k937: [ 91  90 106  90]
k233: [171 151 106 154]
k293: [ 91 109 120  88]
loc: [120] : k293, 3
Table of tags by key:
[90] -> k443
[88] -> k943
[106] -> k995
join k937 4:  : k443
loc: [151] : k233, 2
asked: [ 91  90 106  90] : k937
asked: [ 91 109 120  88] : k293
loc: [154] : k233, 4

k161: [102 135 148 140 114 107]
k876: [109 113 145 125 130 134]
k248: [151 101 129 116 152 166]
k504: [ 85 103 155 134 138 123]
k311: [112 103  93 108 140  95]
k478: [117 137 146 144 124 127]
k21: [175 178 124 142 104 143]
loc: [116] : k248, 4
loc: [108] : k311, 4
tags:
[140] -> k104
[103] -> k640
[123] -> k500
[138] -> k398
join k504 5:  : k398
loc: [135] : k161, 2
asked: [ 85 103 155 134 138 123] : k504
asked: [102 135 148 140 114 107] : k161
loc: [117] : k478, 1

k121: [132 165 117 100 139 128 140 132 123 120 129 117]
k228: [125 118 129 104 116 117 135 131 130 132 134 126]
k530: [128 106 151 148 117 105 136 124 149 128 116 130]
k13: [144 123 135  97 131 115 142 138 128 133 145 123]
k255: [131 154 133 128 128  92 129 120 128 130 126 124]
k814: [127 144 131 148 127  90 123 131 147 132 138 130]
k667: [125 142 150 127 133  96 131 133 121 113 123 121]
k10: [133 139 119 140 123 121 131 129 138 137 132 126]
loc: [105] : k530, 6
asked: [144 123 135  97 131 115 142 138 128 133 145 123] : k13
Table of tags by key:
[132] -> k313
[127] -> k455
[124] -> k424
[130] -> k802
[131] -> k658
join k814 8:  : k658
loc: [92] : k255, 6
asked: [131 154 133 128 128  92 129 120 128 130 126 124] : k255

k264: [143 132 144  96 116 130 139 158]
k457: [132 120 130 161 122 129 142 151]
k187: [106 139 140 116 119 122 128 131]
k547: [118 126 132 117 130 135 130 131]
k223: [127  87 134 136 129 126 115 108]
k475: [130 115 122 110 135 129 124 120]
k297: [125 149 169 160 128 133 114 113]
k631: [152 144 138 148 121 125 119 118]
k428: [148 120 159  98 110 113 119 146]
k809: [127 138 112 112 110 130 135 122]
k103: [129 150 118 123 122 128 121 137]
Table of tags by key:
[142] -> k875
[119] -> k497
[144] -> k562
[120] -> k494
[121] -> k131
join k631 7:  : k497
asked: [129 150 118 123 122 128 121 137] : k103
asked: [125 149 169 160 128 133 114 113] : k297
asked: [148 120 159  98 110 113 119 146] : k428
loc: [106] : k187, 1
asked: [106 139 140 116 119 122 128 131] : k187
loc: [108] : k223, 8

k129: [103 111 149 120 172]
k212: [ 96  97 127 128  97]
k132: [ 96 132 124 131  97]
Table of tags by key:
[172] -> k470
[127] -> k343
[149] -> k324
[124] -> k417
join k129 3:  : k324
loc: [131] : k132, 4

k787: [146 153 149 125 147 141 148 128 121 124 122 145 135 151 148 136 145 127
 146 126]
k825: [163 168 163 107 167 156 166 120 103 112 105 167 134 165 168 136 162 107
 166 116]
k282: [118 131 119 143 122 128 120 139 145 144 144 118 154 131 122 158 118 145
 118 141]
k866: [157 156 157 103 158 160 157 115 102 106 102 157 118 158 157 123 158 102
 159 109]
k35: [163 168 163 107 167 156 166 120 135 112 105 167 134 165 168 136 162 107
 166 116]
k540: [157 156 157 103 158 160 157 115 102 106 133 157 118 158 157 123 158 102
 159 109]
k949: [143 140 144 111 143 151 144 120 109 111 107 144 111 140 143 112 144 108
 146 117]
k587: [122 106 124 120 124 109 122 121 122 121 125 125 107 109 121 103 123 122
 124 124]
k552: [118 131 119 143 122 128 120 139 145 144 144 118 154 131 122 158 118 145
 118 124]
k195: [ 93  93  89 149  92 120  89 137 153 150 154  90 126  96  91 123  93 150
  90 143]
k279: [136 149 138 127 142 144 139 134 125 124 124 139 147 147 142 151 139 127
 140 135]
Table of tags by key:
[149] -> k406
[158] -> k41
[145] -> k323
[92] -> k966
[150] -> k492
[146] -> k613
[93] -> k141
join k195 17:  : k141
asked: [ 93  93  89 149  92 120  89 137 153 150 154  90 126  96  91 123  93 150
  90 143] : k195
asked: [163 168 163 107 167 156 166 120 103 112 105 167 134 165 168 136 162 107
 166 116] : k825
asked: [143 140 144 111 143 151 144 120 109 111 107 144 111 140 143 112 144 108
 146 117] : k949
asked: [136 149 138 127 142 144 139 134 125 124 124 139 147 147 142 151 139 127
 140 135] : k279

k873: [142 144 140 110 134 143 118 135 135]
k499: [120 119 111 113 143 116 104 143 125]
k176: [129 113 132 140 115 137 107 125 129]
k957: [124 138 126 123 144 127 124 129 127]
k136: [129 129 116 128 123 138 123 134 117]
k33: [125 101 130 129 133 137 143 132 136]
k704: [147 139 138 143 126 137 114 148 131]
k869: [128 117 117 149 131 132 133 150 133]
k219: [126 129 122 131 147 123 124 169 127]
k6: [136 122 110 105 132 146 133 144 107]
k908: [134 112 124 140 129 131 148 137 137]
k709: [149 134 131 119 139 122 135 162 114]
key -> tag
[149] -> k753
[147] -> k925
[148] -> k464
[126] -> k16
join k704 1:  : k925
loc: [142] : k873, 1
asked: [134 112 124 140 129 131 148 137 137] : k908

k329: [132 106 119 121  93 108 131 126]
k950: [130 118 121 127 108 122 141 138]
k531: [120 125 122 121  98 145 167 164]
k29: [141 125 122 121 122 129 147 144]
loc: [119] : k329, 3
loc: [144] : k29, 8
Table of tags by key:
[122] -> k797
[93] -> k59
[121] -> k465
[98] -> k839
[129] -> k979
[97] -> k481
join k29 5:  : k797

